j673j364: [ -71   64  450   93  165  183  138 -357   17   -8  -54  154  194   34
  119  271   26  162   54 -131 -290  -22 -223 -172  151   30  105 -158
  278]
j246j815: [  94  -94 -199   77 -184    0 -157  135   44  126  166   17  -25 -106
 -317 -108   37 -231 -279   55  226   41  177  -77 -120  -59   99   41
 -121]
j849j924: [ 110  154  -49  -73   99   66   36  -48  -42   23  141 -166   28  -71
   89   17    2  135  218  -57   11 -111 -148  -27   89  -22 -196   33
  -75]
j635j374: [ 125 -223  -40 -250  -96 -420  272    1   48  -66 -393  105  219  283
  371   63  -94 -224 -262  253   73  278  -19  178   35 -219  -23  -18
 -146]
j246j815: [ -22   -3 -220 -133  -98 -299   30  334  -12  -82 -257  -92 -137  250
  158  -32  -67 -135   18  161   40   65   96  336   10   31   40   -3
  -97]
j246j815: [ -44  184  125  -80   67   12  -37   55   -2  -18 -108  155  -74  -15
  137   86  -44  -79  -14   10 -112  -88  117  135   27  224  244  -24
  105]
j246j815: [  20  338 -409  -43   48 -150 -244  306 -182 -139   -2  -29 -272 -236
 -117  -53   30 -114  239  -24  171   10  249  286 -240  235   37  103
   35]
j246j815: [ -70  328  -84  -30  107  -23 -189  133 -129 -206   31    7 -250 -303
 -101  -23  -18  -22  286 -141   52  -13   49  267 -219  259   74    5
   82]
j849j924: [ -24  -95  187  -62   88   86  157 -145   -7  -86  -44 -115  101  140
  285  167  -59  197  151  -15 -173   12 -299  -42  127  -96 -134  -62
  -43]
j849j924: [  62  182   19   29  117  178  -79  -42  -76  103  143 -133 -107  -34
   64   65   19  152  257  -34  -88 -230  -35  -14  103  174  -19   57
   31]
j635j374: [ -58 -117   50  211  -29  235   40  -88   41   92  218 -179   97   91
 -185   33   85  227   64 -140  -76  -62 -200 -322  121 -190 -199  -50
   13]
j673j364: [-119   42 -138 -137    6   -8   -8  332  -43 -256  -40  -77 -104   66
  157   -7  -68    8   51   45  -51   67    9  173   -7  -16   35  -76
  -77]
j673j364: [  42  -34 -496 -113 -109 -290 -353  342  -23  338 -335  106 -482   80
  120 -261  -36 -258  -44  364  160 -279  775  381 -156  559  210  468
  -84]
j635j374: [ -17 -149 -135  -75  -92 -245  231  106   49   -3 -276  -22  135  298
  274  110    0  -75  -74  116  -17  125  -57  -11  102 -172 -101   18
  -94]
j635j374: [  94 -149  -31  -49  -89 -163    3    4   12  -97  -33  -47   77   31
  -69   50  -61 -156 -165  118  107  208  -93  137  -65 -165   79 -111
  -85]
j246j815: [ -85  126  258   86   79  164 -148  -46   16  -66  221 -103 -166  -89
 -235  -70  -63   98   84  -48 -115 -171  -56  137   62  122  253 -144
  123]
j673j364: [  66   19   62 -182  -13    3   -3  109  -10    5 -210  287   80  115
  293  192  -64 -209 -292  134  -75   76  211   72    6  115  261  -29
   18]
j849j924: [ -46   58   50  -83  -58  -33  -44  179   59   -5 -101  148  -90    0
   26  -59  -43 -176 -155   52   -8  -17  150  161  -14  155  226  -51
    9]
j673j364: [  54   46 -176    5 -135 -154 -227  159   -6 -103   48   87  -43 -205
 -421  -57  -25 -274 -229  -46  260  214  159  179 -296  -39  131  -72
  -11]
j849j924: [  88 -156    5   41   14   72  307 -203    8  174   56 -123  217  171
  339  117   79  131   68   57  -64  -82 -222 -403  240 -218 -244  139
 -158]
j849j924: [ 114   27 -124 -178   32   17   -8  150  -38  231 -283  237   14  272
  472  136    6  -95 -171  259 -135 -130  408   11  158  252  156  154
   42]
j635j374: [  90  150  203  -41  121  126   36  -67  -46   -9  163 -228  -62   66
  130   59  -60  143  225   45 -140 -183 -229  125  223   61   76 -113
  -11]
j635j374: [ 168 -339  -98  106 -174  152   -3  -58   23  405  -16  276  106   97
   14 -166  149 -140 -400  178  120   12  361 -372  -11   16  -43  200
  -70]
j246j815: [  76 -134 -534   38 -195 -140 -281  366  -73  100 -151   27  -94  142
 -192   42   54 -199 -198  138  192  162  405   93 -213   36   -5  108
  -30]
j849j924: [  11  203  361   11  121  286  171  -48 -110 -298  258 -106  104  -79
   63  139    2  146  207 -192 -146  116 -498  -29  107 -133   -6 -357
   35]
j673j364: [-126   55 -107  -43   -1 -172  -21   95   18  -73 -189  172  -58  -60
    8  -65   -1  -97  -50  -10   32   45  213   84 -121   87   61   81
   73]
j849j924: [  29  -27  121   31  -10   -5  130 -173  141   28  232 -136  192  -42
 -214 -114   -8   76  -96  -71   49  -44 -205 -165  150 -303 -106  -89
  -50]
j635j374: [-104 -125 -111 -106 -118 -196  124  259   81  -60 -295  240    8  104
  145 -187   26 -211 -252  150   35  161  216   97  -17    9   90  -29
   -3]
j849j924: [  98  -75  148 -145   -6 -272  268 -180  101  -17 -121   12  201   91
  182  -22  -71 -106 -142  134   33   76 -155   65  139 -203   19  -51
  -82]
j246j815: [  96   -1  180  -43   27  253  -60  -92  116  275   55  139  121   66
   68   98   -5    4 -239   62 -143 -203  121 -156  209  116  162  -26
   72]
j635j374: [  63  207   93 -223   59   -9 -128  125  -64  -77 -105  186 -151  -95
  201   45 -122 -179  -53   71  -14  -35  188  316  -95  300  283   -1
   -9]
j673j364: [  21  -53  129  -38   27  -11   52  -73  -67 -208  -19   35   80  -28
   86  152  -51  -56  -41   27  -26  204 -167   62  -67  -95  106 -136
   -1]
j246j815: [  69   43  226   23  -24  228   63   44   26  -55  194  -76  166  110
  -73  159   -5   21 -117  -56 -109   62 -267  -68  182 -168   96 -322
   22]
j673j364: [ -69   87 -467  280 -128   91 -526  279 -121  -64  461 -289 -451 -459
 -801 -300   62  -25  217 -192  366  -45  180   85 -447  107  -65  144
 -104]
j246j815: [ -73   91   25  -28   77  -48  174   32  -92 -215  -69  -82   38   84
  223  144   -3   95  217  -63  -97   94 -218   20   40  -92  -93  -68
    5]
j849j924: [  -7  202  268 -178  152   17  103 -127   80   -5  -91   87   66  -40
  239   70  -77   61   75  -51 -159 -141 -106  102  156  129   56  -65
   79]
j849j924: [  46  372 -572 -112  -12 -175 -274  491 -214  -62 -137  -10 -324 -123
   52   68   24 -185  255  -21  186   -8  351  315 -277  335  -18  207
  -57]
j849j924: [  91 -144  179  -72  -48 -101  117 -160  141  169  -82  209  113   18
   57 -194  -13 -167 -330  195   34  -26  137  -14  112   -5  174    6
   -1]
j849j924: [ 270  -57 -589 -375 -233 -593 -153  397  105  222 -291  176  -72   90
   66 -271 -123 -571 -568  469  410   13  729  381 -110   55  220  302
 -282]
j849j924: [  13  380   95  -96  170  118 -194   62  -75   12   12   43 -185  -80
  100  143  -69   30  176  -37 -148 -248  144  223   42  372  247    6
  146]
j635j374: [  82 -111   17  221  -38  105  -43 -320  -13  -26  448 -118  118 -383
 -523 -178   75   63  -16 -201  267  117 -212 -312 -203 -319 -230   17
  -90]
j246j815: [  27  268  -46   39   94  243 -184  117  -64   99  189  -56 -132  -59
  -43   75   34   75  128  -35  -98 -251  125  -19   98  224  136   12
   94]
j635j374: [  97 -315   47   29 -159 -101  124 -156   47   26  -65  209  219  -35
  -40  -15   31 -238 -373   82  170  293  -16 -177 -139 -225   14   -6
 -105]
j673j364: [  97  -46  225 -188   10 -294  188 -231   22  -60 -388  385  218    2
  208   24  -51 -201 -227   37   56  281   37  155 -124  -16   17  -46
   80]
j635j374: [  88  -83 -140  -26 -125   65 -108  122   38  136   12  256   68  -77
 -154 -157   60 -177 -359   27  162   91  321 -119 -124    2    1   46
  -26]
j673j364: [-108  -25  103  -65    3 -115   23   72  -42 -187 -202  107 -154  -19
  125  -87  -54  -76   61   42  -23  117    9  265 -126  147  114  -47
   23]
j246j815: [ 141 -221 -231   25 -213  -56  -66  104   54  131    1  154  172   16
 -238  -63   67 -238 -437   75  232  224  211 -151 -129 -194  -37    2
  -82]
j673j364: [ 153   18 -488 -271 -151  -14 -136  498  127  292  -89   47   30  193
  160  -32  -15 -200 -352  211  100 -153  447    8  142   65  -19  141
 -202]
j849j924: [-139  394  132  -77  192 -122  -77   75 -105 -167 -159  -93 -361  -43
  185   57 -102   78  485  -52 -171 -215  -32  473   -1  423  197    5
  143]
j635j374: [  59  116   87  -33   75   31   -9  -66  -24   -2  104 -151   -9   47
   17   67  -60  104  121  -23  -54 -112 -106   65   98  -14   -7  -28
  -10]
j673j364: [ -42  -35    2  216  -20  336 -155  -65   26  248  221   62  -20  -79
 -251  -64  119  127  -54 -131  -28 -182  165 -354    1   80  -56  106
   84]
j635j374: [ -22  106   71  -60    9  -98  -13    5  -36 -302  119  -29  -68 -318
 -148  -82  -73 -122   66  -98  150  169 -197  199 -211  -56   66 -114
  -86]
j635j374: [-201  200   96  -32  100 -140   -1   32  -23 -410   69 -216 -129 -166
 -104   61 -129   74  292 -171  -34   52 -307  272  -99  -67   60 -140
    6]
j246j815: [  29  195 -105 -176  -52    7 -204  306   16  -21  -14  210 -131 -164
  -21  -35  -68 -285 -232   41   93  -27  319  200 -129  228  292    6
  -44]
j673j364: [ -78  305  407  -78  188  138  237  -86  -37 -313  159 -167   68  -41
  215  202  -84  173  307 -194 -227  -37 -530   63  196  -87   45 -277
   21]
j673j364: [  60 -156  171  -57   41  -16    5 -221  102  206 -207  217  122  129
  112  -13  -16    7 -223  161 -113  -55  185   -3  118   97  103   19
  153]
j246j815: [  35  212 -103 -329   33 -220  -73  250  101   87 -334  242  -81   49
  288  -22 -103 -241 -185  206  -39 -144  394  358   83  324  286   58
   48]
j849j924: [ 113  138  -87  -75   88  -54  -48  -80  -20   70  101 -201  -24  -23
   43   65  -58   85  168   15   24 -177  -41   57   75    7  -77  111
  -73]
j635j374: [ 127    8 -659   32 -105 -187 -214  251  -74   39  163 -354  -87  -56
 -314  -73   44    0  133   10  316   28  107   31 -155 -174 -327  182
 -197]
j673j364: [-169  -87  -75  351  -24  116  -73 -119  -78 -144  266 -143  -65 -268
 -435  -48  131  133  215 -240   97  120 -200 -258 -231 -150 -157   10
   50]
j635j374: [  11 -224  235  134   71  200  166 -370   83  277  -11  109  236  183
   62  -83  115  279  -78   12 -177 -112    9 -388  243  -92 -200   38
  171]
j246j815: [-106  181 -126  -41 -109   59  -50  400   51 -115   45   60  -31  -67
  -87   80    7 -195 -131 -118   31   52   30   14  -45   11  143 -128
  -50]
j246j815: [   1 -147  -92  116 -124  -12 -129   30    6   27    5    1  -28  -40
 -285  -42   36  -59  -76  -53  125  138   23    2 -178  -35  -65  -22
   -4]
j673j364: [ 140 -302  237 -150  -82 -143   88 -243  208  323 -319  463  222  154
  139 -182  -35 -231 -605  290    6   21  378  -16   98   55  208   53
   78]
[   0 -109  137 -274    3 -153  185   17   64  -51 -469  366  208  222
  477  163  -80 -153 -294  139 -128  194  115  107   39   28   94  -55
   45] => j635j374
[  28  -88 -103  259   53  135   38 -292  -54  -66  470 -492   97 -200
 -364  -19   90  357  389 -230  115    7 -508 -329  -11 -396 -482    9
 -114] => j635j374
[ 177 -236 -125 -225 -246 -413  240   95   85  -92 -281  249  330   84
  113   25  -48 -459 -534  145  291  478    7   51 -152 -362  -21  -76
 -236] => j635j374
[  36 -318   49  302 -144  155    1 -205   77  151  313  -76  147  -29
 -468 -180  121   49 -226  -26  120   72  -82 -375    8 -310  -92  -55
  -11] => j635j374
[ -57  -50  135  -59   82  -55  203 -149   20  -93  -83  -87  116  132
  196   35  -42  194  139  -49 -109   20 -220  -29  109 -154 -206  -22
  -10] => j635j374
[ -13  187 -250   10  -44  164 -323  245   90  160  216   73 -140 -295
 -388 -222   54  -76 -123  -95  139 -194  343  -31  -89  192   52   71
   30] => j246j815
[ -35 -133 -365  -76 -181 -194  -16  289  178  181 -159  121   40   88
  -78 -228   47 -189 -336  129  151   -7  366  -51   16  -55  -49  127
  -80] => j673j364
[  11  309   24  116   81  330 -189   85  -88  111  306 -165 -237 -154
 -123   16   50  140  321 -166  -62 -308  -36  -31   47  275   23   27
   26] => j635j374
[-137  126 -347   65  -25   30 -295  312    2  103    7  -96 -311  -51
 -208 -139   39   61  173  -52   32 -220  309  109  -85  271  -37  165
   45] => j246j815
[  26 -251  -62  202 -222  -89  -42  -74   16 -101  165   68  105 -244
 -556 -182   76 -204 -270 -122  338  382  -79 -138 -344 -315  -92  -89
  -79] => j246j815
